Here are made-up elements, facts about them, and rows of numbers that follow some of those facts. Name the element behind each unnamed row.

Some rows with their names:
(829): [ 32  25 -42  48 -14   3  -6  -1 -17   0  14 -36  27 -27  24  -7  -5  -7
 -15  -4  12  24 -10  -8  22 -16 -13  17]
(307): [ -9 -24 -50 -13 -29   8  15  11  19  13  39 -64 -32 -20   8  34  10 -12
 -22  23   8  47 -48 -44  17 -60  29 -28]
(954): [  1 -27 -58   5 -19  19  23  18  10  24  41 -43 -22 -29   7  33  -9 -18
   0  25  31  40 -43 -40  12 -53  32 -52]
(345): [  5   8  -7  -6   5  20  23  -7   5  17  36 -13  -3 -20 -19   4  23 -28
  -6 -12 -17   6 -23  18 -11 -19  -1   5]
(599): [ 31   9 -43  59 -29   3  -1   6 -23  -7  11 -29  28 -36   9 -26   5 -12
 -29  -5   1  13 -16 -30  20  -1 -18  12]
(462): [  4 -10  -9   6  -9  21  30   2   0  10  34  -6  -3 -28 -35 -14  34 -34
 -18 -13 -27  -5 -28  -2 -14  -4  -6   0]
(426): [ 31  23 -42  50 -15   2  -6   0 -17  -1  14 -35  27 -28  22  -9  -3  -7
 -18  -3  10  22 -11 -13  22 -14 -14  16]
(137): [  9   1 -29  -4  -1  18  32  12   7  21  46 -28 -18  -5 -24  23  19 -26
  15   3  11   6 -25  -5 -17 -13   2   1]
(655): [ 32  24 -42  49 -16   2  -6   0 -18  -2  13 -35  26 -27  23  -9  -5  -7
 -18  -5  10  22 -11 -13  21 -14 -14  15]
(1303): [ 26  25 -46  54  -5  11   2   1 -24   1  16 -29  28 -32  33 -13 -14  -7
  -3  -7  22  12  -3 -11  23 -27 -15   7]
(278): [  8   9 -10  -2   8  23  25  -5   3  21  37  -7   0 -21 -18   6  17 -31
   0 -10 -10   7 -21  22 -12 -18  -1  -1]
(261): [ 32  25 -42  49 -14   2  -7  -2 -17   0  13 -35  26 -27  23  -7  -5  -7
 -17  -4  11  22 -10 -10  23 -15 -14  16]
(250): [ 13  40  11  17 -50   3 -17  38   2 -24 -62   1  21   5  41  -4 -39  53
 -23  -3  26  18  12 -21 -21  14  10  -4]
(772): [-16   1  41 -22 -37  25  31  44  21  -8 -34  39   2  -1 -14 -11 -10  31
 -17 -12 -11 -13  -9 -19 -55  16   2 -26]
(916): [ 32   2   3 -21  -8   0   3  -4  23  58  16   3   9  -1  -6  14  -2 -23
 -16 -21  -6  -8 -38   9 -43  -6 -34 -17]
(928): [ 36  15 -29  54 -46   9 -18   7 -14  -9   1 -21  26 -10  13 -24 -16  -4
 -32 -15  -8  -4 -12 -46  -2  -4 -28  -8]
(52): [-26  26  27 -61 -22  22  11  42  30  -7  -8  -4 -27  32   9  15  25  32
   1  19  -3  -1 -25 -47 -36 -16   3  14]
(798): [-12  23  17 -35 -11  36  20  51  17   8  -6  26 -11  20   5  14   0  25
  28  21  25  -9 -19 -40 -44  -7   8 -19]
(550): [ -8  25  19 -40 -16  29  15  50  19   7  -8  22 -13  22   2  17   3  25
  20  23  20  -2 -22 -40 -44  -1  10 -13]
(807): [  1  27  20 -35  10  25   2  41  11  -3 -24  35  12   0   7  -2   1  22
  12  16 -12 -10  -6 -21 -60  -3   8 -10]

Facts:
Ξ: belongs to class; α: refers to; τ: is of sort
(261)	Ξ	c; (481)	Ξ	a; (20)	Ξ	c; (652)	Ξ	a; (635)	Ξ	b; (359)	Ξ	c
(962)	Ξ	f; (814)	Ξ	a; (283)	Ξ	a; (426)	Ξ	c; (311)	Ξ	b; (5)	Ξ	a
(906)	Ξ	b; (526)	Ξ	e; (1219)	Ξ	a; (284)	Ξ	a; (1112)	Ξ	a; (278)	Ξ	a
(1303)	Ξ	c; (66)	Ξ	a; (393)	Ξ	a; (65)	Ξ	a; (665)	Ξ	a; (904)	Ξ	a
(419)	Ξ	a; (1085)	Ξ	a; (834)	Ξ	a; (345)	Ξ	a; (1225)	Ξ	g; (401)	Ξ	b
(103)	Ξ	e; (1025)	Ξ	a; (1283)	Ξ	b; (1096)	Ξ	b; (807)	Ξ	e; (87)	Ξ	c
(52)	Ξ	b; (467)	Ξ	a; (3)	Ξ	c; (581)	Ξ	g; (433)	Ξ	c; (150)	Ξ	a
(365)	Ξ	d; (27)	Ξ	a; (1327)	Ξ	f; (195)	Ξ	c; (655)	Ξ	c; (250)	Ξ	c
(701)	Ξ	a; (168)	Ξ	g; (1115)	Ξ	c; (1141)	Ξ	c; (462)	Ξ	a; (599)	Ξ	c
(781)	Ξ	d; (614)	Ξ	e; (8)	Ξ	g; (126)	Ξ	e; (827)	Ξ	g; (200)	Ξ	c
(1059)	Ξ	a; (853)	Ξ	b; (1311)	Ξ	a; (1060)	Ξ	a; (1122)	Ξ	e; (626)	Ξ	a
(214)	Ξ	d; (765)	Ξ	b; (455)	Ξ	c; (239)	Ξ	a; (307)	Ξ	d; (789)	Ξ	g
(220)	Ξ	a; (205)	Ξ	a; (204)	Ξ	c; (623)	Ξ	b; (86)	Ξ	c; (916)	Ξ	a
(1002)	Ξ	a; (1325)	Ξ	a; (163)	Ξ	a; (1323)	Ξ	a; (1147)	Ξ	c; (551)	Ξ	b
(1091)	Ξ	d; (954)	Ξ	d; (798)	Ξ	b; (137)	Ξ	b; (47)	Ξ	a; (1028)	Ξ	c
(928)	Ξ	c; (705)	Ξ	a; (1120)	Ξ	b; (843)	Ξ	b; (772)	Ξ	a; (754)	Ξ	b
(960)	Ξ	g; (1305)	Ξ	b; (308)	Ξ	a; (387)	Ξ	e; (829)	Ξ	c; (196)	Ξ	a
(358)	Ξ	c; (1292)	Ξ	b; (994)	Ξ	a; (430)	Ξ	b; (541)	Ξ	b; (1333)	Ξ	g
(417)	Ξ	a; (644)	Ξ	a; (408)	Ξ	b; (550)	Ξ	b; (961)	Ξ	c; (910)	Ξ	a
(1329)	Ξ	e; (1174)	Ξ	b; (1202)	Ξ	a; (109)	Ξ	a; (313)	Ξ	e; (591)	Ξ	b
(1194)	Ξ	a; (707)	Ξ	e; (1196)	Ξ	b; (578)	Ξ	a; (618)	Ξ	e; (237)	Ξ	a
(536)	Ξ	c; (688)	Ξ	a; (261)	α	(3); (481)	α	(688); (962)	α	(789); (814)	α	(150)
(283)	α	(433); (426)	α	(168); (311)	α	(284); (5)	α	(1028); (906)	α	(1202); (526)	α	(126)
(1219)	α	(618); (284)	α	(204); (1112)	α	(652); (278)	α	(1327); (1303)	α	(853); (66)	α	(1303)
(393)	α	(481); (65)	α	(626); (665)	α	(137); (904)	α	(467); (419)	α	(1002); (1085)	α	(1025)
(345)	α	(307); (1225)	α	(928); (401)	α	(1060); (103)	α	(829); (1025)	α	(701); (1283)	α	(954)
(807)	α	(798); (52)	α	(614); (3)	α	(283); (581)	α	(87); (150)	α	(707); (365)	α	(578)
(27)	α	(1122); (1327)	α	(1225); (655)	α	(387); (250)	α	(27); (701)	α	(365); (1115)	α	(536)
(1141)	α	(195); (614)	α	(311); (126)	α	(962); (827)	α	(278); (200)	α	(308); (853)	α	(1147)
(1311)	α	(1196); (1122)	α	(1311); (626)	α	(1325); (455)	α	(1115); (239)	α	(1305); (307)	α	(52)
(789)	α	(220); (204)	α	(462); (623)	α	(196); (86)	α	(393); (916)	α	(526); (1002)	α	(754)
(163)	α	(904); (1323)	α	(655); (1147)	α	(214); (551)	α	(401); (1091)	α	(843); (954)	α	(66)
(798)	α	(623); (137)	α	(1112); (47)	α	(550); (1028)	α	(359); (1120)	α	(591); (843)	α	(419)
(754)	α	(705); (960)	α	(109); (308)	α	(960); (829)	α	(426); (196)	α	(65); (1292)	α	(250)
(541)	α	(1091); (1333)	α	(1323); (417)	α	(1194); (644)	α	(916); (408)	α	(551); (550)	α	(163)
(961)	α	(994); (1174)	α	(205); (1202)	α	(1219); (109)	α	(417); (1194)	α	(237); (707)	α	(765)
(1196)	α	(906); (578)	α	(644); (618)	α	(834); (237)	α	(1085); (536)	α	(239); (688)	α	(1141)
(261)	τ	degraklus; (481)	τ	degraklus; (20)	τ	skeviti; (652)	τ	degraklus; (635)	τ	skeviti; (359)	τ	degraklus
(962)	τ	degraklus; (814)	τ	degraklus; (283)	τ	skeviti; (426)	τ	degraklus; (311)	τ	skeviti; (5)	τ	skeviti
(906)	τ	degraklus; (526)	τ	degraklus; (1219)	τ	skeviti; (284)	τ	klestur; (1112)	τ	sezin; (278)	τ	degraklus
(1303)	τ	degraklus; (66)	τ	degraklus; (393)	τ	sezin; (65)	τ	klestur; (665)	τ	klestur; (904)	τ	sezin
(419)	τ	degraklus; (1085)	τ	degraklus; (834)	τ	degraklus; (345)	τ	degraklus; (1225)	τ	degraklus; (401)	τ	degraklus
(103)	τ	skeviti; (1025)	τ	skeviti; (1283)	τ	degraklus; (1096)	τ	klestur; (807)	τ	skeviti; (87)	τ	klestur
(52)	τ	skeviti; (467)	τ	degraklus; (3)	τ	degraklus; (581)	τ	skeviti; (433)	τ	skeviti; (150)	τ	degraklus
(365)	τ	skeviti; (27)	τ	sezin; (1327)	τ	skeviti; (195)	τ	skeviti; (655)	τ	degraklus; (250)	τ	klestur
(701)	τ	degraklus; (168)	τ	sezin; (1115)	τ	sezin; (1141)	τ	sezin; (462)	τ	degraklus; (599)	τ	degraklus
(781)	τ	degraklus; (614)	τ	skeviti; (8)	τ	degraklus; (126)	τ	degraklus; (827)	τ	degraklus; (200)	τ	sezin
(1059)	τ	sezin; (853)	τ	skeviti; (1311)	τ	degraklus; (1060)	τ	skeviti; (1122)	τ	skeviti; (626)	τ	sezin
(214)	τ	klestur; (765)	τ	degraklus; (455)	τ	skeviti; (239)	τ	klestur; (307)	τ	degraklus; (789)	τ	klestur
(220)	τ	sezin; (205)	τ	degraklus; (204)	τ	degraklus; (623)	τ	skeviti; (86)	τ	degraklus; (916)	τ	sezin
(1002)	τ	sezin; (1325)	τ	skeviti; (163)	τ	skeviti; (1323)	τ	degraklus; (1147)	τ	degraklus; (551)	τ	degraklus
(1091)	τ	klestur; (954)	τ	degraklus; (798)	τ	skeviti; (137)	τ	degraklus; (47)	τ	degraklus; (1028)	τ	skeviti
(928)	τ	sezin; (705)	τ	skeviti; (1120)	τ	sezin; (843)	τ	skeviti; (772)	τ	klestur; (754)	τ	degraklus
(960)	τ	skeviti; (1305)	τ	klestur; (308)	τ	klestur; (387)	τ	degraklus; (829)	τ	degraklus; (196)	τ	klestur
(358)	τ	klestur; (1292)	τ	degraklus; (994)	τ	klestur; (430)	τ	degraklus; (541)	τ	sezin; (1333)	τ	skeviti
(417)	τ	skeviti; (644)	τ	klestur; (408)	τ	degraklus; (550)	τ	skeviti; (961)	τ	klestur; (910)	τ	degraklus
(1329)	τ	skeviti; (1174)	τ	degraklus; (1202)	τ	degraklus; (109)	τ	degraklus; (313)	τ	degraklus; (591)	τ	degraklus
(1194)	τ	degraklus; (707)	τ	degraklus; (1196)	τ	degraklus; (578)	τ	sezin; (618)	τ	skeviti; (237)	τ	degraklus
(536)	τ	skeviti; (688)	τ	degraklus

Which element is each row?
No name comes twice in this set of rows, the named rows included.
[ 11  12   2  -3  -7  33  10  -4   9  20  28   5   0   2 -13   2  -7 -23
   3 -22 -14 -17 -14   2 -33 -25 -11 -28]  (626)
[ 10  -9 -10  10 -10  24  29   4  -4  14  32  -3  -2 -31 -38 -13  28 -38
 -15 -12 -22  -4 -27   2 -17   3   0  -5]  (834)
[ 28 -20 -56  -8   7 -13   7  15   8  35  17 -36   9 -39  13  17   4 -22
 -15  14   4  21 -30 -14 -21 -27   3 -16]  (962)
[  9  15   0  -3  -3  35  13  -4   8  20  30   6   0   1  -6   2 -10 -24
   9 -23  -9 -18 -10   6 -32 -30 -10 -30]  (1002)
[ 38  33 -29  47 -31  10 -24  -2  -6  -8   5 -24  26   1  25  -3 -28   2
 -18 -11  -1  12  -7 -25   1 -18 -24  -5]  (200)
[  1  11  21 -28  -5  23   5  49   7 -10 -27  39  12  -7 -10 -19  14  17
  -3  16 -24 -18 -13 -39 -62  12   4 -12]  (1329)
[ 20  24 -37  37 -20  -3  -8  -5 -11 -10  13 -50  18 -21  27 -12   9  -2
 -30  -6  -5  22 -12 -17  27 -25 -18  33]  (204)
[  5 -10  -7 -38 -38   5  -3  56  40  27 -18  10  -4   1  17  48 -20  39
 -17  54  29  52 -69 -72 -21 -17  21 -55]  (365)
[ 25  18  -7  -2  -9  25   4  -6 -11  20  24 -19 -15 -17 -28   8  23 -48
 -10  -7  -4  13 -16  39 -23  10  38  -2]  (1311)
[ 15  37  23 -39  -5  25 -18  39   0  -4 -37  23  -2   6  -1   2   8   7
   1  20  -6  -1  -2  -4 -69  21  42  -9]  (1122)
[-28  27  29 -64 -25  20  10  41  33  -9  -8  -8 -28  34  10  14  29  34
  -2  19  -7  -1 -25 -50 -35 -19   2  18]  (311)
[ 24  23   5  -9 -21  28  -9  -6   4  19  18  -8 -11   8 -20   9  -1 -34
  -9 -17 -13  -4 -13  20 -43  -4  15 -22]  (27)
[-34  21  51 -53 -30  16  19  27  38 -15 -33   9 -13  18  10   4   3  45
 -24 -14 -23  -2  -4  -7 -44 -15   2   4]  (284)

Now the same elements, written a new way:
Known rows:
(283): [ -3  -7  15 -11   8 -15  -6  11  14   5 -34  22  17  -3 -11]
(433): [ -8  -9  14  11 -13 -13  -5 -10  24 -21  -4   9 -20  -6 -24]
(954): [ -8 -10   0   9  11  20   6  -5   3   6   8   8 -21  -5   3]
(1283): [-23 -14 -13  10  10  21   3 -14  -3  21   0   0 -21 -18  23]
(829): [ -1  -2  -1  13 -14   5  15   2  11 -15   8   5 -29  -4  -2]
(308): [  0 -29  25 -32  -6 -23  12  -5 -27  13  19 -17  57  37 -20]
(214): [  1  10   1   0  10 -12 -14 -29  -4   5  26 -19   9  -1 -36]
(814): [  4  -1   1  -9   7   3  14  24   3  11 -23  18   9   0  12]
(1115): [ 19  32 -22  29 -22  18  10   8 -37 -42  55 -55  -2   6   8]
(705): [  4   0  15 -16  11 -13 -10  -2  18   1 -34  27  12  -2 -22]
(1292): [-46  -6 -39   7   7  31 -10 -19  -3  17  -7  13 -15 -22   7]
(834): [ 40  18  18 -12  25   0  26   2  13   8 -27  17  -8  -5   0]
(163): [ -3  -8  15 -11   8 -14  -6  12  14   5 -34  23  17  -3 -10]
(20): [-16 -14  13  15 -15 -14  -2   0  20 -18  -5   6 -16  -7 -15]
(591): [ -6  -7  -9  -1  11  21  -8 -36   1  13   7   7 -29 -12   2]
(358): [ -2  10   1  12 -17 -29   2  -6   0 -12  24 -26   8   0 -25]
(807): [-22 -16  -1  -2   4  -7  -5   5  14  12 -36   4   8 -15  10]
(86): [ -9  -6  -3  19 -14   5  20  14   9 -11   5   2 -24  -7   9]
(126): [  7 -15  12   5 -18  -5 -29   4  -8  26 -14  -9 -24  19  10]
(204): [  1   3  -3  12 -12   7  14  -3  14 -17   6   8 -30  -5  -8]

Name these rows:
No name comes twice in this set of rows, the named rows included.
[ -6 -47  31 -33  -2 -10   5   6   4  -3  -1  22  35  21  -1]  (417)
[  9  45 -43   2  -3  25  -4  16 -41 -21  17 -26  38   6  -2]  (27)
[-33 -41  30 -10 -23 -12  10 -12   8 -14  11  13  -1  41   0]  (960)
[ 18 -27  11 -33  -1   3  10  19   6  -7  18  26  21  16  21]  (237)
[  4  -4  17 -15   9 -14 -10   2  17   2 -33  25  13  -1 -19]  (1060)
[-10   6  -1  15 -19 -29   5   4  -3 -10  22 -29  11  -3 -16]  (961)
[ 26 -15   8 -22  -4  -6  -7  34  15  -7  16  24  13   7  29]  (701)
[ 45  26 -10   3 -17   1 -21  42 -38 -26  54 -41  31  19  33]  (578)
[ -3 -11  19  -6   7 -12  -4  14  15   0 -26  19  13  -3 -15]  (1327)
[ 25  14  11  -8  21   1  27  12   9  11 -29  17  -1  -7   7]  (1202)

